Below is a small trained network, with its code and all its weights. Each question gives an input and a target symbol and asks what happens when units are switched off, that is, made to give their printed mean instead of their output.

import numpy as np


def w(rows, s, z=0):
    codes = np.array(rows[::2]) - 128.0
    scale = np.full(codes.shape[1], s)
    scale[-1] = z or s
    return codes * scale


def norm(h):
    return h / np.sqrt((h * h).mean(-1, keepdims=True) + 1e-5)


def f(y):
    return np.maximum(y, 0)


def softmax(a):
    e = np.exp(a - a.max(-1, keepdims=True))
    return e / e.sum(-1, keepdims=True)


def log_softmax(a):
    a = a - a.max(-1, keepdims=True)
    return a - np.log(np.exp(a).sum(-1, keepdims=True))


def net(x, mask):
    ids = ['ΔΞΣΦβζηλ'.index(c) for c in x.split()]
    T = len(ids)
    res = E[ids] + P[:T]
    r = norm(res)
    for j in range(2):
        rows = slice(3 * j, 3 * j + 3)
        q, k, v = (r @ M[0][rows].T for M in (Q, K, V))
        z = softmax(np.where(np.tri(T) > 0, q @ k.T / 3**0.5, -1e9)) @ v
        o = O[0][rows]
        res = res + np.where(mask[j], z, o[:, -1]) @ o[:, :-1]
    y = f(norm(res) @ A[0][:, :-1].T + A[0][:, -1])
    res = res + np.where(mask[2:6], y, B[0][:, -1]) @ B[0][:, :-1]
    return log_softmax(norm(res)[-1] @ U[:, :-1].T + U[:, -1])


Q, K, V, O, A, B = {}, {}, {}, {}, {}, {}
E = w([
[114,96,169,100],'Δ',
[149,148,142,148],'Ξ',
[158,123,151,148],'Σ',
[152,86,126,100],'Φ',
[166,124,135,142],'β',
[162,101,135,159],'ζ',
[148,160,121,91],'η',
[156,251,95,119],'λ',
],0.025)
P = w([
[98,157,63,151],'0',
[44,71,130,74],'1',
[105,166,254,143],'2',
[228,131,94,136],'3',
[92,90,49,140],'4',
[199,150,144,143],'5',
[72,177,217,114],'6',
[216,106,144,119],'7',
[58,107,195,102],'8',
[223,148,128,147],'9',
],0.0096)
Q[0] = w([
[82,114,196,169],'H1',
[112,83,56,116],'H1',
[194,84,144,89],'H1',
[150,106,93,107],'H2',
[48,117,69,185],'H2',
[99,141,251,121],'H2',
],0.013)
K[0] = w([
[132,122,99,160],'H1',
[53,151,145,199],'H1',
[126,218,134,139],'H1',
[119,172,145,125],'H2',
[14,134,114,172],'H2',
[250,172,76,166],'H2',
],0.012)
V[0] = w([
[45,119,165,158],'H1',
[119,226,146,155],'H1',
[190,97,189,143],'H1',
[118,63,92,97],'H2',
[137,153,162,94],'H2',
[134,52,142,248],'H2',
],0.015)
O[0] = w([
[99,133,51,165,1],'H1',
[142,166,166,149,198],'H1',
[97,76,173,134,210],'H1',
[222,83,118,107,77],'H2',
[79,143,146,79,148],'H2',
[156,21,100,248,162],'H2',
],0.014,0.0059)
A[0] = w([
[159,86,122,84,63],'N1',
[143,83,198,81,169],'N2',
[5,124,123,158,200],'N3',
[130,135,107,149,1],'N4',
],0.016,0.0032)
B[0] = w([
[100,109,67,140,154],'N1',
[73,77,162,96,247],'N2',
[2,153,131,152,176],'N3',
[97,175,234,148,129],'N4',
],0.012,0.011)
U = w([
[64,103,70,135,111],'Δ',
[12,147,125,202,162],'Ξ',
[87,97,124,197,9],'Σ',
[109,44,120,90,170],'Φ',
[118,95,150,176,3],'β',
[151,87,123,205,229],'ζ',
[108,149,168,69,100],'η',
[146,178,146,148,234],'λ',
],0.011,0.0027)

Each question gives the input, a string of symbols that net reads in full, and the target symbol t.
The units are the heads (3 rows each of Q, K, V and O) and the neurons (one row each of A and B). Each row of codes is followed by its name. A weight is (code - 128) times the scale printed after its matrix; where a second scale follows, it is the last column's (O, A, B and U).
mask holds one flag per unit, heads first, then neurons. A switched-off unit (its flag False) gives its mean, the last column of its rows in O or B, instead of its output. The means were averaged over made-up inputs and are rounded, as every weight is.
A unit's drop is (log p(t) with every unit on - log p(t) with that unit switched off) / (log p(t) with every unit on - log p(t) with every unit switched off).
The circuit of an input: a set's keep is (log p(t) with only the set's units on - log p(t) with every unit switched off) / (log p(t) with every unit on - log p(t) with every unit switched off). Starting from all 6 units, units are removed one at a time, each time the one whose removal leaves the highest keep (on an exact tie, the one counted first), for as long as the keep stays at least 0.8.
circuit, biggest first: the units of the circuit, biggest drop first
top k neurons: the k neurons with the biggest drops, biggest first
which heads matter: for each layer, one digit per head in row order, 1 if its drop is at least 0.15 and else 0, layers parted by /
input Ξ Ξ Δ, target Ξ: circuit, biggest first	(H2; N3)
input Ξ λ λ Δ β, target λ: which heads matter	10
input Φ Φ Δ, target Φ: circuit, biggest first	(H2; H1)
input Φ Ξ η, target Φ: which heads matter	10
input η λ Σ λ Ξ Ξ, target λ: top 2 neurons	(N2; N3)
input Ξ η Ξ ζ, target η: which heads matter	01
input λ Φ η Δ Σ ζ λ Φ, target η: circuit, biggest first	(H1; H2)
input Ξ Ξ Ξ Δ Φ, target Ξ: circuit, biggest first	(H1; N3)
input Δ Φ Δ ζ Ξ, target Δ: top 2 neurons	(N1; N2)
input Ξ ζ η Φ, target η: circuit, biggest first	(H2)
input η Ξ β, target η: which heads matter	01
input Φ Δ Σ, target Φ: which heads matter	11
input Ξ Ξ Ξ Ξ, target Ξ: which heads matter	01
input Φ Φ Φ Φ ζ Σ β, target Φ: which heads matter	10
input Φ η Σ ζ Φ ζ η Ξ, target ζ: which heads matter	01
input ζ ζ Ξ Δ η, target ζ: top 2 neurons	(N2; N3)
input Ξ Δ η, target Ξ: which heads matter	11
input ζ Ξ ζ, target ζ: which heads matter	01
input η Ξ η Δ, target η: circuit, biggest first	(H2)
input Ξ Ξ ζ Φ, target ζ: circuit, biggest first	(H1; N2; H2)
input ζ Ξ Ξ, target ζ: circuit, biggest first	(H2)
